Here is a tiny trained network, its code and every weight. The questions are about switching its units off for an input and a target symbol, where a switched-off unit gives its printed mean instead of its output.

import numpy as np


def w(rows, s, z=0):
    codes = np.array(rows[::2]) - 128.0
    scale = np.full(codes.shape[1], s)
    scale[-1] = z or s
    return codes * scale


def f(y):
    return np.maximum(y, 0)


def softmax(a):
    e = np.exp(a - a.max(-1, keepdims=True))
    return e / e.sum(-1, keepdims=True)


def log_softmax(a):
    a = a - a.max(-1, keepdims=True)
    return a - np.log(np.exp(a).sum(-1, keepdims=True))


def net(x, mask):
    ids = ['βγδηθλμξπστψω'.index(c) for c in x.split()]
    T = len(ids)
    res = E[ids] + P[:T]
    r = res
    for j in range(2):
        rows = slice(4 * j, 4 * j + 4)
        q, k, v = (r @ M[0][rows].T for M in (Q, K, V))
        z = softmax(np.where(np.tri(T) > 0, q @ k.T / 4**0.5, -1e9)) @ v
        o = O[0][rows]
        res = res + np.where(mask[j], z, o[:, -1]) @ o[:, :-1]
    y = f(res @ A[0][:, :-1].T + A[0][:, -1])
    res = res + np.where(mask[2:6], y, B[0][:, -1]) @ B[0][:, :-1]
    return log_softmax(res[-1] @ U[:, :-1].T + U[:, -1])


Q, K, V, O, A, B = {}, {}, {}, {}, {}, {}
E = w([
[171,71,76,111,96,67,82],'β',
[181,101,98,64,194,104,76],'γ',
[180,116,68,153,125,165,76],'δ',
[45,144,107,169,79,106,167],'η',
[251,102,126,133,112,111,78],'θ',
[141,195,121,169,168,69,191],'λ',
[90,170,140,45,135,70,163],'μ',
[152,187,142,98,54,115,152],'ξ',
[150,212,189,91,162,164,154],'π',
[122,50,202,121,115,136,199],'σ',
[116,170,146,184,69,179,144],'τ',
[125,61,77,176,192,106,88],'ψ',
[78,157,127,73,109,175,118],'ω',
],0.014)
P = w([
[163,48,32,121,158,170,250],'0',
[146,97,109,112,135,138,179],'1',
[138,112,129,114,129,126,157],'2',
[132,124,137,119,121,124,136],'3',
[125,134,147,126,122,119,118],'4',
[118,141,156,132,119,111,103],'5',
[114,151,164,131,118,103,86],'6',
[107,159,172,140,119,98,69],'7',
[104,160,183,138,112,90,60],'8',
],0.012)
Q[0] = w([
[191,111,133,63,158,96,134],'h1',
[247,64,122,123,155,153,83],'h1',
[205,66,61,160,138,92,70],'h1',
[129,210,126,94,105,147,124],'h1',
[104,144,193,120,93,160,162],'h2',
[188,81,40,127,148,148,14],'h2',
[180,135,49,142,152,113,64],'h2',
[192,55,104,147,154,128,73],'h2',
],0.011)
K[0] = w([
[164,133,92,39,152,106,147],'h1',
[187,145,98,108,154,152,200],'h1',
[134,129,5,143,134,172,194],'h1',
[104,189,146,127,138,122,53],'h1',
[122,170,166,152,114,122,88],'h2',
[153,119,92,120,143,154,203],'h2',
[155,80,103,102,119,178,192],'h2',
[166,132,36,136,145,158,188],'h2',
],0.011)
V[0] = w([
[171,43,111,206,81,93,100],'h1',
[162,88,149,83,133,186,187],'h1',
[104,174,122,224,124,226,117],'h1',
[61,93,114,198,131,179,172],'h1',
[134,209,93,167,120,52,114],'h2',
[209,143,176,171,207,148,139],'h2',
[68,99,90,116,246,113,96],'h2',
[101,86,148,153,123,76,207],'h2',
],0.013)
O[0] = w([
[179,155,138,245,146,211,98,150],'h1',
[128,185,88,96,155,102,58,254],'h1',
[181,129,153,42,153,195,197,69],'h1',
[108,208,113,102,114,194,162,190],'h1',
[135,226,68,153,109,109,112,76],'h2',
[199,145,187,137,226,42,131,133],'h2',
[4,140,152,169,200,130,139,87],'h2',
[125,103,149,178,52,79,233,233],'h2',
],0.012,0.0086)
A[0] = w([
[152,56,199,135,105,136,178,3],'n1',
[134,77,161,50,90,165,89,142],'n2',
[111,253,103,133,130,142,73,208],'n3',
[182,90,176,145,82,161,160,143],'n4',
],0.0058,0.0051)
B[0] = w([
[94,213,21,77,154,147,2,156],'n1',
[148,115,240,160,121,156,131,205],'n2',
[105,187,91,95,161,203,93,253],'n3',
[143,87,147,150,182,93,188,234],'n4',
],0.0079,0.0049)
U = w([
[116,129,86,177,108,163,77,111],'β',
[95,103,119,130,191,110,92,80],'γ',
[153,167,89,94,194,183,88,169],'δ',
[97,159,96,134,80,179,165,49],'η',
[196,106,129,143,178,131,80,75],'θ',
[127,235,103,131,144,90,139,168],'λ',
[66,106,82,117,101,77,114,2],'μ',
[193,130,39,90,76,127,83,118],'ξ',
[161,125,160,64,188,92,116,94],'π',
[149,2,252,186,102,83,212,219],'σ',
[197,139,177,106,141,189,165,92],'τ',
[86,161,195,154,175,172,146,98],'ψ',
[82,102,121,53,134,176,93,238],'ω',
],0.0091,0.0068)

Each question gives the input, a string of symbols that net reads in full, and the target symbol t.
The units are the heads (4 rows each of Q, K, V and O) and the neurons (one row each of A and B). Each row of codes is followed by its name. A weight is (code - 128) times the scale printed after its matrix; where a second scale follows, it is the last column's (O, A, B and U).
mask holds one flag per unit, heads first, then neurons. A switched-off unit (its flag False) gives its mean, the last column of its rows in O or B, instead of its output. The means were averaged over made-up inputs and are rounded, as every weight is.
A unit's drop is (log p(t) with every unit on - log p(t) with that unit switched off) / (log p(t) with every unit on - log p(t) with every unit switched off).
The circuit of an input: a set's keep is (log p(t) with only the set's units on - log p(t) with every unit switched off) / (log p(t) with every unit on - log p(t) with every unit switched off). Starting from all 6 units, units are removed one at a time, each time the one whose removal leaves the highest keep (on an exact tie, the one counted first), for as long as the keep stays at least 0.8.
units of the circuit, in order: the units of the circuit, biggest drop first
most important unit: the unit with the biggest drop
heads that matter: for each layer, one digit per head in row order, 1 if its drop is at least 0.15 and else 0, layers parted by /
drop of u: that unit's drop, to one decimal
input σ β σ σ σ σ ξ ω, target σ: units of the circuit, in order => [h1]
input σ δ δ σ, target δ: heads that matter => 11
input ξ δ ξ ω, target ω: units of the circuit, in order => [h2; h1]
input η ψ λ δ λ λ σ β, target η: units of the circuit, in order => [h2; h1]
input ξ σ σ δ ξ σ τ, target τ: units of the circuit, in order => [h1; h2]
input σ θ η, target η: units of the circuit, in order => [h2; h1]
input β σ η η δ ξ, target ξ: heads that matter => 01
input σ σ σ λ β, target σ: heads that matter => 01
input λ β τ ω ψ, target λ: heads that matter => 11
input η σ σ ξ π ψ, target η: units of the circuit, in order => [h1; h2]
input λ ω σ λ σ, target λ: units of the circuit, in order => [h2; h1]
input δ β σ β δ π μ δ β, target δ: units of the circuit, in order => [h1; h2]
input σ ω β ξ σ σ λ σ, target λ: heads that matter => 01
input π σ β, target π: most important unit => h1
input β σ θ, target β: heads that matter => 10
input ω λ σ λ λ η σ β, target ω: heads that matter => 11
input ξ σ ψ λ σ ξ θ, target ξ: heads that matter => 11
input ψ λ β σ π β ψ δ, target ψ: drop of h2 => 0.9
input β μ θ ψ ψ, target β: drop of n2 => 0.0
input σ λ σ δ γ γ, target σ: drop of h2 => 4.5
